Below are the code and all the weights of a small trained network. Each question names an input and a class and asks about switching units off, where a switched-off unit gives its printed mean instead of its output.

import numpy as np


def w(rows, s, z=0):
    codes = np.array(rows[::2]) - 128.0
    scale = np.full(codes.shape[1], s)
    scale[-1] = z or s
    return codes * scale


def f(y):
    return y / 2 * (1 + np.tanh(0.7978845608 * (y + 0.044715 * y**3)))


def log_softmax(a):
    a = a - a.max(-1, keepdims=True)
    return a - np.log(np.exp(a).sum(-1, keepdims=True))


def net(x, mask):
    res = np.array(x, float).reshape(1, 6) / 4 @ E
    y = f(res @ A[0][:, :-1].T + A[0][:, -1])
    res = res + np.where(mask, y, B[0][:, -1]) @ B[0][:, :-1]
    return log_softmax(res[-1] @ U[:, :-1].T + U[:, -1])


A, B = {}, {}
E = w([
[111,120,153,120,142],'x0',
[143,136,101,137,108],'x1',
[118,119,149,129,129],'x2',
[100,61,97,224,255],'x3',
[168,242,200,201,198],'x4',
[141,137,96,140,105],'x5',
],0.0085)
A[0] = w([
[140,234,173,193,138,96],'neuron 1',
[137,94,66,104,108,86],'neuron 2',
[187,208,178,153,165,54],'neuron 3',
[99,67,93,255,234,67],'neuron 4',
[154,204,124,27,125,123],'neuron 5',
[137,164,197,85,46,83],'neuron 6',
[145,191,182,53,76,86],'neuron 7',
[185,196,168,173,161,122],'neuron 8',
[181,232,141,183,167,3],'neuron 9',
],0.0062,0.0034)
B[0] = w([
[89,39,114,39,91,201],'neuron 1',
[144,116,158,97,110,146],'neuron 2',
[64,63,185,98,103,181],'neuron 3',
[160,108,185,203,167,254],'neuron 4',
[159,169,193,216,175,175],'neuron 5',
[242,122,255,190,155,182],'neuron 6',
[203,133,201,167,150,187],'neuron 7',
[71,75,73,50,57,195],'neuron 8',
[145,56,117,88,104,182],'neuron 9',
],0.0083,0.0064)
U = w([
[208,166,144,254,170,53],'0',
[58,69,93,50,57,55],'1',
[107,206,89,154,135,255],'2',
],0.0075,0.0058)

Each question gives the input, the list of numbers given to net, and the class t.
The units are the neurons (one row each of A and B). Each row of codes is followed by its name. A weight is (code - 128) times the scale printed after its matrix; where a second scale follows, it is the last column's (A, B and U).
mask holds one flag per neuron, in row order. A switched-off neuron (its flag False) gives its mean, the last column of its row in B, instead of its output. The means were averaged over made-up inputs and are rounded, as every weight is.
A unit's drop is (log p(t) with every unit on - log p(t) with that unit switched off) / (log p(t) with every unit on - log p(t) with every unit switched off).
The circuit of an input: a set's keep is (log p(t) with only the set's units on - log p(t) with every unit switched off) / (log p(t) with every unit on - log p(t) with every unit switched off). Starting from all 9 units, units are removed one at a time, each time the one whose removal leaves the highest keep (on an exact tie, the one counted first), for as long as the keep stays at least 0.8.
circuit, biggest first: the units of the circuit, biggest drop first
top k neurons: the k neurons with the biggest drops, biggest first
drop when u is switched off: that unit's drop, to one decimal
input [-7,3,-2,-8,3,-4], class 0: circuit, biggest first	[neuron 6]
input [0,7,-5,6,8,-6], class 1: circuit, biggest first	[neuron 8; neuron 1]
input [8,-8,3,7,-5,0], class 0: top 3 neurons	[neuron 4; neuron 8; neuron 1]
input [-1,5,4,-2,-3,-4], class 2: circuit, biggest first	[neuron 1; neuron 8; neuron 3; neuron 4]
input [-8,-3,4,-4,5,-1], class 1: circuit, biggest first	[neuron 1; neuron 8]
input [-7,-6,1,-7,4,5], class 0: top 3 neurons	[neuron 6; neuron 7; neuron 5]
input [-3,-2,0,7,-6,1], class 0: top 2 neurons	[neuron 4; neuron 8]
input [3,-4,3,-7,8,1], class 1: top 3 neurons	[neuron 1; neuron 8; neuron 3]
input [-8,1,3,-4,0,-1], class 0: drop when neuron 8 is switched off	0.2
input [8,0,7,-5,-4,-1], class 2: drop when neuron 4 is switched off	0.3
input [0,-2,1,-8,-8,2], class 0: drop when neuron 6 is switched off	0.3
